Here is a tiny trained network, its code and every weight. The questions are about switching its units off for an input and a class, where a switched-off unit gives its printed mean instead of its output.

import numpy as np


def w(rows, s, z=0):
    codes = np.array(rows[::2]) - 128.0
    scale = np.full(codes.shape[1], s)
    scale[-1] = z or s
    return codes * scale


def f(y):
    return np.maximum(y, 0)


def log_softmax(a):
    a = a - a.max(-1, keepdims=True)
    return a - np.log(np.exp(a).sum(-1, keepdims=True))


def net(x, mask):
    res = np.array(x, float).reshape(1, 7) / 4 @ E
    y = f(res @ A[0][:, :-1].T + A[0][:, -1])
    res = res + np.where(mask, y, B[0][:, -1]) @ B[0][:, :-1]
    return log_softmax(res[-1] @ U[:, :-1].T + U[:, -1])


A, B = {}, {}
E = w([
[67,247,147],'x0',
[254,90,182],'x1',
[129,174,132],'x2',
[119,188,36],'x3',
[2,58,152],'x4',
[88,99,208],'x5',
[210,174,158],'x6',
],0.008)
A[0] = w([
[37,201,90,228],'neuron 1',
[5,84,193,238],'neuron 2',
[113,41,139,183],'neuron 3',
[139,176,32,165],'neuron 4',
[132,2,111,174],'neuron 5',
[228,180,152,210],'neuron 6',
[177,124,232,206],'neuron 7',
[205,159,215,219],'neuron 8',
[110,3,82,234],'neuron 9',
[126,157,24,252],'neuron 10',
],0.0087,0.0026)
B[0] = w([
[84,158,139,231],'neuron 1',
[1,72,110,254],'neuron 2',
[135,73,53,192],'neuron 3',
[148,186,90,189],'neuron 4',
[175,47,59,206],'neuron 5',
[173,152,214,211],'neuron 6',
[123,87,172,213],'neuron 7',
[158,96,233,215],'neuron 8',
[147,104,37,213],'neuron 9',
[179,203,33,199],'neuron 10',
],0.0094,0.01)
U = w([
[34,62,185,112],'0',
[180,28,128,7],'1',
[210,77,255,250],'2',
[189,185,134,172],'3',
],0.013,0.0024)

Each question gives the input, the list of numbers given to net, and the class t.
The units are the neurons (one row each of A and B). Each row of codes is followed by its name. A weight is (code - 128) times the scale printed after its matrix; where a second scale follows, it is the last column's (A, B and U).
mask holds one flag per neuron, in row order. A switched-off neuron (its flag False) gives its mean, the last column of its row in B, instead of its output. The means were averaged over made-up inputs and are rounded, as every weight is.
A unit's drop is (log p(t) with every unit on - log p(t) with that unit switched off) / (log p(t) with every unit on - log p(t) with every unit switched off).
The circuit of an input: a set's keep is (log p(t) with only the set's units on - log p(t) with every unit switched off) / (log p(t) with every unit on - log p(t) with every unit switched off). Starting from all 10 units, units are removed one at a time, each time the one whose removal leaves the highest keep (on an exact tie, the one counted first), for as long as the keep stays at least 0.8.
units of the circuit, in order: the units of the circuit, biggest drop first
unit that matters most: the unit with the biggest drop
top k neurons: the k neurons with the biggest drops, biggest first
drop when u is switched off: that unit's drop, to one decimal
input [3,6,1,5,-5,-3,7], class 2: unit that matters most -> neuron 8
input [-6,-8,5,-5,0,-6,-7], class 1: top 2 neurons -> [neuron 9; neuron 5]
input [1,-6,1,7,7,-3,7], class 3: top 2 neurons -> [neuron 10; neuron 4]
input [-6,-1,3,0,7,-5,-2], class 1: top 2 neurons -> [neuron 5; neuron 9]
input [8,-5,-5,-7,-2,1,7], class 2: units of the circuit, in order -> [neuron 8; neuron 2]
input [1,-2,-6,3,-1,-1,-4], class 3: units of the circuit, in order -> [neuron 10; neuron 2; neuron 7]
input [-1,1,-6,-2,-6,1,-4], class 2: top 2 neurons -> [neuron 2; neuron 10]
input [-3,4,-6,-3,1,8,-8], class 1: top 3 neurons -> [neuron 5; neuron 9; neuron 3]
input [-7,-2,-3,7,-1,-8,-4], class 3: top 2 neurons -> [neuron 10; neuron 4]
input [-8,5,7,2,8,6,-6], class 1: top 2 neurons -> [neuron 5; neuron 9]
input [-1,1,-4,-4,7,-3,-1], class 1: top 4 neurons -> [neuron 5; neuron 9; neuron 3; neuron 1]
input [8,5,6,-2,-8,1,0], class 2: drop when neuron 6 is switched off -> 0.0
input [-1,-8,5,4,-2,0,-3], class 3: drop when neuron 10 is switched off -> 0.2
input [1,8,-3,4,-4,-8,6], class 2: units of the circuit, in order -> [neuron 6]
input [-3,5,4,7,0,-2,-5], class 3: drop when neuron 10 is switched off -> 0.1
input [-1,2,-6,0,-2,-6,0], class 3: drop when neuron 10 is switched off -> 0.1
